Below are the code and all the weights of a small trained network. Each question names an input and a class and asks about switching units off, where a switched-off unit gives its printed mean instead of its output.

import numpy as np


def w(rows, s, z=0):
    codes = np.array(rows[::2]) - 128.0
    scale = np.full(codes.shape[1], s)
    scale[-1] = z or s
    return codes * scale


def norm(h):
    return h / np.sqrt((h * h).mean(-1, keepdims=True) + 1e-5)


def f(y):
    return np.maximum(y, 0)


def log_softmax(a):
    a = a - a.max(-1, keepdims=True)
    return a - np.log(np.exp(a).sum(-1, keepdims=True))


def net(x, mask):
    res = np.array(x, float).reshape(1, 4) / 4 @ E
    u = 0
    for l in range(3):
        y = f(norm(res) @ A[l][:, :-1].T + A[l][:, -1])
        res = res + np.where(mask[u : u + 7], y, B[l][:, -1]) @ B[l][:, :-1]
        u += 7
    return log_softmax(norm(res)[-1] @ U[:, :-1].T + U[:, -1])


A, B = {}, {}
E = w([
[128,148,161,94,202,152,89,119,29,135],'x0',
[154,170,94,101,94,78,92,99,54,40],'x1',
[66,63,190,204,108,3,131,158,130,116],'x2',
[111,127,167,144,164,179,194,71,187,91],'x3',
],0.0043)
A[0] = w([
[181,208,58,77,142,171,87,108,88,25,85],'0.n1',
[117,164,130,105,185,170,153,175,28,183,3],'0.n2',
[81,86,167,237,86,115,160,190,231,190,76],'0.n3',
[63,82,198,201,103,104,138,131,139,116,109],'0.n4',
[141,216,87,92,98,38,79,118,2,25,125],'0.n5',
[117,201,141,70,147,154,132,95,28,71,82],'0.n6',
[167,177,84,99,99,228,173,88,204,73,52],'0.n7',
],0.0039,0.0032)
B[0] = w([
[126,104,108,94,35,83,70,111,172,172,220],'0.n1',
[214,143,253,133,254,76,58,148,90,139,157],'0.n2',
[144,141,118,116,106,85,72,72,213,60,253],'0.n3',
[58,31,153,60,184,126,118,78,156,171,214],'0.n4',
[40,212,137,218,100,168,205,180,48,72,245],'0.n5',
[183,49,143,222,196,199,73,154,174,126,191],'0.n6',
[38,85,75,74,165,65,103,136,202,150,206],'0.n7',
],0.0046,0.0045)
A[1] = w([
[160,176,60,154,2,130,174,138,65,114,25],'1.n1',
[103,162,185,158,165,172,85,140,69,135,66],'1.n2',
[170,131,163,134,126,95,157,62,135,95,79],'1.n3',
[192,155,76,100,95,147,123,118,195,125,2],'1.n4',
[115,133,123,114,107,79,81,177,92,173,157],'1.n5',
[135,87,72,96,89,96,117,142,157,158,64],'1.n6',
[193,116,150,117,182,153,84,134,114,182,46],'1.n7',
],0.007,0.0026)
B[1] = w([
[30,174,145,31,94,104,242,204,95,80,239],'1.n1',
[202,127,126,121,196,116,116,157,82,125,246],'1.n2',
[123,106,131,124,132,100,196,125,74,147,173],'1.n3',
[163,121,71,253,43,157,97,105,216,149,227],'1.n4',
[83,187,88,132,94,171,132,119,140,78,247],'1.n5',
[181,91,100,184,141,200,137,118,126,158,251],'1.n6',
[171,98,167,43,128,137,68,75,132,179,224],'1.n7',
],0.0068,0.0032)
A[2] = w([
[102,76,206,139,113,59,174,67,175,137,2],'2.n1',
[2,156,151,91,76,113,138,160,111,80,86],'2.n2',
[158,63,108,96,175,210,197,17,161,199,166],'2.n3',
[139,134,51,173,88,141,53,94,159,103,123],'2.n4',
[96,146,126,154,54,79,182,104,234,107,170],'2.n5',
[60,64,155,149,104,82,150,65,143,186,34],'2.n6',
[143,43,126,55,155,97,63,95,88,146,105],'2.n7',
],0.0057,0.0029)
B[2] = w([
[250,52,254,6,161,24,161,57,109,45,190],'2.n1',
[45,166,60,55,90,107,203,176,208,175,200],'2.n2',
[2,184,65,168,18,41,192,230,55,80,235],'2.n3',
[144,167,125,181,71,202,105,135,253,233,200],'2.n4',
[162,64,157,146,177,177,58,88,66,202,254],'2.n5',
[203,75,184,58,48,107,146,50,182,48,186],'2.n6',
[163,191,32,84,125,202,90,42,162,171,174],'2.n7',
],0.0049,0.0071)
U = w([
[111,129,52,197,18,196,111,91,242,225,195],'0',
[7,246,58,67,57,95,254,228,50,78,212],'1',
[211,187,194,255,215,122,184,197,14,30,23],'2',
[234,214,121,17,231,222,29,59,58,224,3],'3',
[198,27,243,60,92,11,173,28,166,61,104],'4',
],0.0083,0.003)

Each question gives the input, the list of numbers given to net, and the class t.
The units are the neurons (one row each of A and B). Each row of codes is followed by its name. A weight is (code - 128) times the scale printed after its matrix; where a second scale follows, it is the last column's (A, B and U).
mask holds one flag per neuron, layer by layer. A switched-off neuron (its flag False) gives its mean, the last column of its row in B, instead of its output. The means were averaged over made-up inputs and are rounded, as every weight is.
A unit's drop is (log p(t) with every unit on - log p(t) with that unit switched off) / (log p(t) with every unit on - log p(t) with every unit switched off).
The circuit of an input: a set's keep is (log p(t) with only the set's units on - log p(t) with every unit switched off) / (log p(t) with every unit on - log p(t) with every unit switched off). Starting from the 12 units with the biggest drops (on a tie, the unit counted first), units are removed one at a time, each time the one whose removal leaves the highest keep (on an exact tie, the one counted first), for as long as the keep stays at least 0.8.
circuit, biggest first: the units of the circuit, biggest drop first
most important unit: the unit with the biggest drop
k most important neurons: the k neurons with the biggest drops, biggest first
top k neurons in layer l: the k neurons of layer l with the biggest drops, biggest first
drop of u: that unit's drop, to one decimal
input [-3,8,-3,8], class 0: most important unit	0.n7
input [7,-4,7,-4], class 3: circuit, biggest first	2.n3; 2.n7; 1.n2
input [-5,3,-4,-4], class 1: 2 most important neurons	1.n1; 0.n5
input [-7,-6,3,-2], class 4: top 2 neurons in layer 0	0.n4; 0.n1
input [6,6,-3,-8], class 1: 2 most important neurons	0.n5; 1.n1
input [8,6,6,1], class 2: 2 most important neurons	0.n6; 1.n2
input [4,-5,-5,4], class 1: top 2 neurons in layer 2	2.n3; 2.n5
input [7,8,6,4], class 2: 3 most important neurons	0.n6; 1.n2; 2.n3
input [-5,3,2,0], class 4: 2 most important neurons	0.n4; 2.n3
input [1,-6,-6,-7], class 3: 3 most important neurons	0.n2; 0.n3; 1.n7
input [0,-7,-7,4], class 1: 2 most important neurons	2.n3; 0.n3
input [-4,-3,2,-1], class 4: 2 most important neurons	0.n4; 2.n1
input [-7,1,-4,-8], class 1: 2 most important neurons	1.n1; 0.n3
input [7,-6,1,8], class 1: circuit, biggest first	2.n3
input [7,-4,5,-8], class 3: top 2 neurons in layer 2	2.n3; 2.n7
input [7,3,5,-3], class 2: 2 most important neurons	1.n2; 0.n6
input [-8,7,-4,-2], class 1: 2 most important neurons	1.n1; 0.n5
input [8,4,2,6], class 2: top 2 neurons in layer 0	0.n5; 0.n4
input [-5,-8,0,7], class 4: drop of 2.n1	0.3
input [2,-6,8,-7], class 4: most important unit	0.n4
input [6,-1,2,4], class 3: drop of 2.n7	0.1
input [-2,-7,8,-5], class 4: drop of 1.n4	0.0
